Below is a small trained network, with its code and all its weights. Each question gives an input and a target symbol and asks what happens when units are switched off, that is, made to give their printed mean instead of their output.

import numpy as np


def w(rows, s, z=0):
    codes = np.array(rows[::2]) - 128.0
    scale = np.full(codes.shape[1], s)
    scale[-1] = z or s
    return codes * scale


def f(y):
    return y / 2 * (1 + np.tanh(0.7978845608 * (y + 0.044715 * y**3)))


def softmax(a):
    e = np.exp(a - a.max(-1, keepdims=True))
    return e / e.sum(-1, keepdims=True)


def log_softmax(a):
    a = a - a.max(-1, keepdims=True)
    return a - np.log(np.exp(a).sum(-1, keepdims=True))


def net(x, mask):
    ids = ['Γαβδεζη'.index(c) for c in x.split()]
    T = len(ids)
    res = E[ids] + P[:T]
    q, k, v = (res @ M[0].T for M in (Q, K, V))
    z = softmax(np.where(np.tri(T) > 0, q @ k.T / 4**0.5, -1e9)) @ v
    res = res + np.where(mask[0], z, O[0][:, -1]) @ O[0][:, :-1]
    y = f(res @ A[0][:, :-1].T + A[0][:, -1])
    res = res + np.where(mask[1:17], y, B[0][:, -1]) @ B[0][:, :-1]
    return log_softmax(res[-1] @ U[:, :-1].T + U[:, -1])


Q, K, V, O, A, B = {}, {}, {}, {}, {}, {}
E = w([
[215,143,157,146,163,145,150,108,173],'Γ',
[207,186,148,115,173,152,207,101,92],'α',
[149,188,163,157,179,167,77,164,214],'β',
[70,126,184,40,124,134,111,78,240],'δ',
[109,154,148,15,95,134,181,96,175],'ε',
[109,236,158,96,189,165,177,131,118],'ζ',
[5,99,135,225,244,151,92,113,44],'η',
],0.014)
P = w([
[119,81,223,36,141,122,21,234,52],'0',
[97,41,208,192,98,153,207,244,169],'1',
[144,84,150,58,108,82,57,179,66],'2',
[75,65,102,154,213,163,186,209,198],'3',
[108,178,242,153,70,63,96,101,81],'4',
[108,64,2,91,198,122,128,159,149],'5',
[104,99,177,110,161,245,154,121,137],'6',
[140,211,131,76,236,68,75,159,91],'7',
[96,116,101,192,52,231,159,78,156],'8',
[154,214,56,141,230,37,78,110,153],'9',
[85,98,145,107,125,164,190,92,148],'10',
],0.0096)
Q[0] = w([
[202,160,162,71,109,94,133,149,154],'H0',
[145,153,109,64,208,66,72,136,112],'H0',
[141,116,193,100,106,87,35,126,35],'H0',
[126,169,247,135,143,175,177,102,165],'H0',
],0.014)
K[0] = w([
[136,174,122,127,106,204,153,88,195],'H0',
[109,114,132,172,72,229,139,64,109],'H0',
[115,56,150,108,164,251,177,193,141],'H0',
[132,145,27,109,180,123,99,73,134],'H0',
],0.013)
V[0] = w([
[111,169,102,40,84,83,228,77,81],'H0',
[32,200,88,171,172,179,158,176,31],'H0',
[129,81,169,134,157,115,108,44,156],'H0',
[194,95,136,200,133,121,170,126,1],'H0',
],0.0086)
O[0] = w([
[232,106,194,99,79,41,172,187,72,5],'H0',
[142,74,98,61,168,45,155,67,126,210],'H0',
[94,228,124,245,98,194,140,70,144,176],'H0',
[178,108,213,132,126,156,137,38,182,86],'H0',
],0.012,0.0024)
A[0] = w([
[70,29,253,185,125,104,64,132,14,110],'N0',
[209,155,221,86,94,113,167,113,180,125],'N1',
[100,174,115,72,47,149,146,110,206,227],'N2',
[140,35,124,58,158,61,77,140,88,94],'N3',
[131,225,45,96,134,118,239,133,190,137],'N4',
[133,184,171,112,55,188,53,157,160,202],'N5',
[159,205,181,149,57,100,76,224,73,254],'N6',
[196,49,74,126,172,30,194,187,78,119],'N7',
[43,106,73,184,150,141,94,231,98,153],'N8',
[119,173,243,138,150,95,180,141,115,237],'N9',
[108,193,155,235,130,126,131,81,86,181],'N10',
[136,144,134,128,157,130,226,173,159,134],'N11',
[99,199,93,136,164,79,182,111,145,187],'N12',
[168,85,142,18,197,123,158,52,166,218],'N13',
[52,80,86,176,208,146,128,69,119,156],'N14',
[155,222,95,74,188,79,111,119,167,155],'N15',
],0.0062,0.0033)
B[0] = w([
[114,80,17,160,173,198,63,188,111,138],'N0',
[59,166,243,215,129,123,30,54,33,184],'N1',
[158,124,122,86,156,253,80,119,126,165],'N2',
[32,203,135,155,185,153,131,146,173,179],'N3',
[116,115,131,182,135,115,33,173,110,186],'N4',
[163,210,115,156,150,136,202,66,174,189],'N5',
[229,167,83,49,48,88,149,66,129,178],'N6',
[106,119,132,135,220,130,138,189,199,205],'N7',
[100,88,134,153,65,79,82,110,103,195],'N8',
[177,114,170,88,124,166,76,134,133,185],'N9',
[148,116,102,72,188,170,176,72,184,189],'N10',
[163,144,160,163,102,85,95,153,127,162],'N11',
[154,84,126,97,100,162,129,73,146,181],'N12',
[74,137,102,200,95,34,153,74,142,253],'N13',
[203,60,113,73,73,97,102,145,128,215],'N14',
[114,57,136,111,140,115,152,81,154,184],'N15',
],0.0059,0.012)
U = w([
[121,67,125,121,172,148,1,153,60,201],'Γ',
[170,64,149,78,87,111,195,60,131,52],'α',
[85,230,107,188,84,81,121,97,64,18],'β',
[206,120,171,23,89,89,129,151,126,252],'δ',
[126,152,251,148,108,96,65,70,60,64],'ε',
[62,182,156,124,172,68,183,153,130,119],'ζ',
[167,198,161,94,181,202,185,80,144,199],'η',
],0.0054,0.0025)

Each question gives the input, a string of symbols that net reads in full, and the target symbol t.
The units are the heads (4 rows each of Q, K, V and O) and the neurons (one row each of A and B). Each row of codes is followed by its name. A weight is (code - 128) times the scale printed after its matrix; where a second scale follows, it is the last column's (O, A, B and U).
mask holds one flag per unit, heads first, then neurons. A switched-off unit (its flag False) gives its mean, the last column of its rows in O or B, instead of its output. The means were averaged over made-up inputs and are rounded, as every weight is.
A unit's drop is (log p(t) with every unit on - log p(t) with that unit switched off) / (log p(t) with every unit on - log p(t) with every unit switched off).
The circuit of an input: a set's keep is (log p(t) with only the set's units on - log p(t) with every unit switched off) / (log p(t) with every unit on - log p(t) with every unit switched off). Starting from the 12 units with the biggest drops (on a tie, the unit counted first), units are removed one at a time, each time the one whose removal leaves the highest keep (on an exact tie, the one counted first), for as long as the keep stays at least 0.8.
units of the circuit, in order: the units of the circuit, biggest drop first
k most important neurons: the k neurons with the biggest drops, biggest first
drop of u: that unit's drop, to one decimal
input α Γ Γ Γ ε Γ δ α η ε ζ, target δ: units of the circuit, in order	[H0; N6]
input α δ α δ α, target β: units of the circuit, in order	[H0]
input Γ δ Γ ε, target η: units of the circuit, in order	[H0; N2]
input Γ η ε β, target δ: units of the circuit, in order	[H0; N6]
input ζ α β Γ η β, target α: units of the circuit, in order	[H0; N14]
input Γ ε ζ Γ α, target η: units of the circuit, in order	[H0; N10; N13]
input Γ α Γ α α β, target ε: units of the circuit, in order	[H0; N1]
input Γ η ε η α δ α Γ α ζ ε, target ζ: units of the circuit, in order	[H0; N3; N7; N13]
input δ ε Γ η ζ α, target ζ: 2 most important neurons	[N7; N3]
input ζ α ζ Γ, target ζ: units of the circuit, in order	[H0; N7; N3; N13]
input Γ Γ η δ ε η Γ Γ ε ε, target δ: drop of N6	0.3
input Γ β Γ ζ ζ β Γ ε, target η: drop of H0	1.1
input Γ Γ Γ Γ ζ ζ, target ζ: drop of N7	0.2
input ζ Γ ζ α Γ α ζ η α ε, target ε: drop of N1	0.5
input Γ Γ Γ Γ ζ, target η: most important neuron	[N10]
input η Γ ε δ, target δ: 2 most important neurons	[N6; N13]
